Below are the code and all the weights of a small trained network. Each question names an input and a target symbol and asks about switching units off, where a switched-off unit gives its printed mean instead of its output.

import numpy as np


def w(rows, s, z=0):
    codes = np.array(rows[::2]) - 128.0
    scale = np.full(codes.shape[1], s)
    scale[-1] = z or s
    return codes * scale


def norm(h):
    return h / np.sqrt((h * h).mean(-1, keepdims=True) + 1e-5)


def f(y):
    return y / 2 * (1 + np.tanh(0.7978845608 * (y + 0.044715 * y**3)))


def softmax(a):
    e = np.exp(a - a.max(-1, keepdims=True))
    return e / e.sum(-1, keepdims=True)


def log_softmax(a):
    a = a - a.max(-1, keepdims=True)
    return a - np.log(np.exp(a).sum(-1, keepdims=True))


def net(x, mask):
    ids = ['ΓΘΦΩεζη'.index(c) for c in x.split()]
    T = len(ids)
    res = E[ids] + P[:T]
    q, k, v = (norm(res) @ M[0].T for M in (Q, K, V))
    z = softmax(np.where(np.tri(T) > 0, q @ k.T / 4**0.5, -1e9)) @ v
    res = res + np.where(mask[0], z, O[0][:, -1]) @ O[0][:, :-1]
    y = f(norm(res) @ A[0][:, :-1].T + A[0][:, -1])
    res = res + np.where(mask[1:13], y, B[0][:, -1]) @ B[0][:, :-1]
    return log_softmax(norm(res)[-1] @ U[:, :-1].T + U[:, -1])


Q, K, V, O, A, B = {}, {}, {}, {}, {}, {}
E = w([
[67,67,134,138,142,193],'Γ',
[120,72,191,143,72,179],'Θ',
[74,169,94,194,60,80],'Φ',
[29,146,110,144,89,148],'Ω',
[108,82,130,205,133,176],'ε',
[110,176,126,175,84,190],'ζ',
[81,145,150,84,6,123],'η',
],0.013)
P = w([
[134,103,163,195,135,116],'0',
[213,122,73,75,81,180],'1',
[109,201,168,138,89,195],'2',
[151,95,156,123,177,110],'3',
[167,26,6,104,78,185],'4',
[108,191,88,141,81,156],'5',
],0.016)
Q[0] = w([
[245,124,86,69,197,102],'H1',
[133,87,150,131,90,20],'H1',
[180,166,83,126,147,87],'H1',
[255,54,15,44,165,31],'H1',
],0.0087)
K[0] = w([
[73,125,77,146,2,161],'H1',
[128,110,48,142,175,161],'H1',
[133,196,53,82,52,140],'H1',
[124,115,57,180,26,238],'H1',
],0.0099)
V[0] = w([
[5,120,141,184,154,67],'H1',
[173,91,163,68,236,137],'H1',
[250,33,198,127,111,2],'H1',
[32,132,186,28,136,108],'H1',
],0.0074)
O[0] = w([
[173,211,58,84,135,170,212],'H1',
[131,168,189,174,85,209,3],'H1',
[255,80,250,63,154,72,128],'H1',
[43,179,85,47,238,143,60],'H1',
],0.0085,0.0056)
A[0] = w([
[155,95,109,214,106,86,22],'N1',
[127,91,106,172,60,119,173],'N2',
[148,155,199,150,92,191,16],'N3',
[180,12,106,80,96,86,238],'N4',
[74,86,162,148,180,184,158],'N5',
[108,213,129,168,77,7,120],'N6',
[85,182,139,108,89,189,210],'N7',
[156,149,250,87,109,93,4],'N8',
[212,147,121,192,68,164,121],'N9',
[118,190,177,56,116,170,86],'N10',
[158,115,82,41,38,135,163],'N11',
[189,82,110,193,161,89,82],'N12',
],0.011,0.0027)
B[0] = w([
[103,83,128,138,131,75,183],'N1',
[153,118,146,73,155,189,235],'N2',
[99,130,137,157,105,113,165],'N3',
[112,165,121,131,193,255,254],'N4',
[78,123,122,86,86,195,144],'N5',
[114,61,178,103,151,154,190],'N6',
[135,86,177,168,153,66,197],'N7',
[120,139,39,81,87,51,152],'N8',
[126,149,93,35,145,103,243],'N9',
[88,126,153,139,180,44,161],'N10',
[185,96,70,192,182,246,249],'N11',
[45,236,171,166,112,84,168],'N12',
],0.0088,0.0086)
U = w([
[112,138,91,48,35,2,250],'Γ',
[232,143,101,116,159,180,136],'Θ',
[97,224,209,220,63,124,147],'Φ',
[68,76,138,153,2,195,67],'Ω',
[110,110,171,98,202,47,146],'ε',
[72,203,24,179,90,87,61],'ζ',
[216,142,241,87,28,119,134],'η',
],0.0098,0.0021)

Each question gives the input, a string of symbols that net reads in full, and the target symbol t.
The units are the heads (4 rows each of Q, K, V and O) and the neurons (one row each of A and B). Each row of codes is followed by its name. A weight is (code - 128) times the scale printed after its matrix; where a second scale follows, it is the last column's (O, A, B and U).
mask holds one flag per unit, heads first, then neurons. A switched-off unit (its flag False) gives its mean, the last column of its rows in O or B, instead of its output. The means were averaged over made-up inputs and are rounded, as every weight is.
A unit's drop is (log p(t) with every unit on - log p(t) with that unit switched off) / (log p(t) with every unit on - log p(t) with every unit switched off).
The circuit of an input: a set's keep is (log p(t) with only the set's units on - log p(t) with every unit switched off) / (log p(t) with every unit on - log p(t) with every unit switched off). Starting from the 12 units with the biggest drops (on a tie, the unit counted first), units are removed one at a time, each time the one whose removal leaves the highest keep (on an exact tie, the one counted first), for as long as the keep stays at least 0.8.
units of the circuit, in order: the units of the circuit, biggest drop first
unit that matters most: the unit with the biggest drop
k most important neurons: the k neurons with the biggest drops, biggest first
drop when u is switched off: that unit's drop, to one decimal
input Φ η η ζ, target Γ: units of the circuit, in order	N9, N11, N4
input η Ω Θ, target ε: units of the circuit, in order	H1, N10
input Φ ζ ε η Φ ε, target ε: units of the circuit, in order	H1, N11
input η Ω Θ Γ ε Φ, target Φ: units of the circuit, in order	H1, N7
input Γ η ζ, target Φ: unit that matters most	N7
input Ω ε ζ, target ζ: units of the circuit, in order	H1, N4
input Φ Ω η, target Θ: units of the circuit, in order	H1, N11
input ε Γ ε, target η: units of the circuit, in order	H1, N4, N11
input ε η η, target η: units of the circuit, in order	H1, N4
input ε ε ζ Θ ζ Φ, target Γ: units of the circuit, in order	H1, N8, N4
input Ω ε ζ Γ, target Ω: units of the circuit, in order	N5, H1, N4
input ζ Γ ζ, target Ω: 2 most important neurons	N12, N4
input Γ ε η, target Φ: 2 most important neurons	N10, N7
input ε ε ε η Γ Φ, target ε: 2 most important neurons	N6, N4
input ζ Φ Γ Θ ε Φ, target Γ: units of the circuit, in order	H1, N8
input Φ ε ε Θ Φ ε, target Γ: unit that matters most	N8
input η ε Γ ζ, target Γ: 2 most important neurons	N11, N9
input ε Γ ζ, target η: 4 most important neurons	N4, N9, N12, N7
input Γ Γ Ω Θ, target η: 2 most important neurons	N11, N9
input Φ η η Γ η η, target Φ: drop when N7 is switched off	0.2
input Φ Θ ζ Γ η Θ, target Φ: drop when H1 is switched off	1.6
input Γ Θ Φ Ω, target ζ: drop when N9 is switched off	0.1
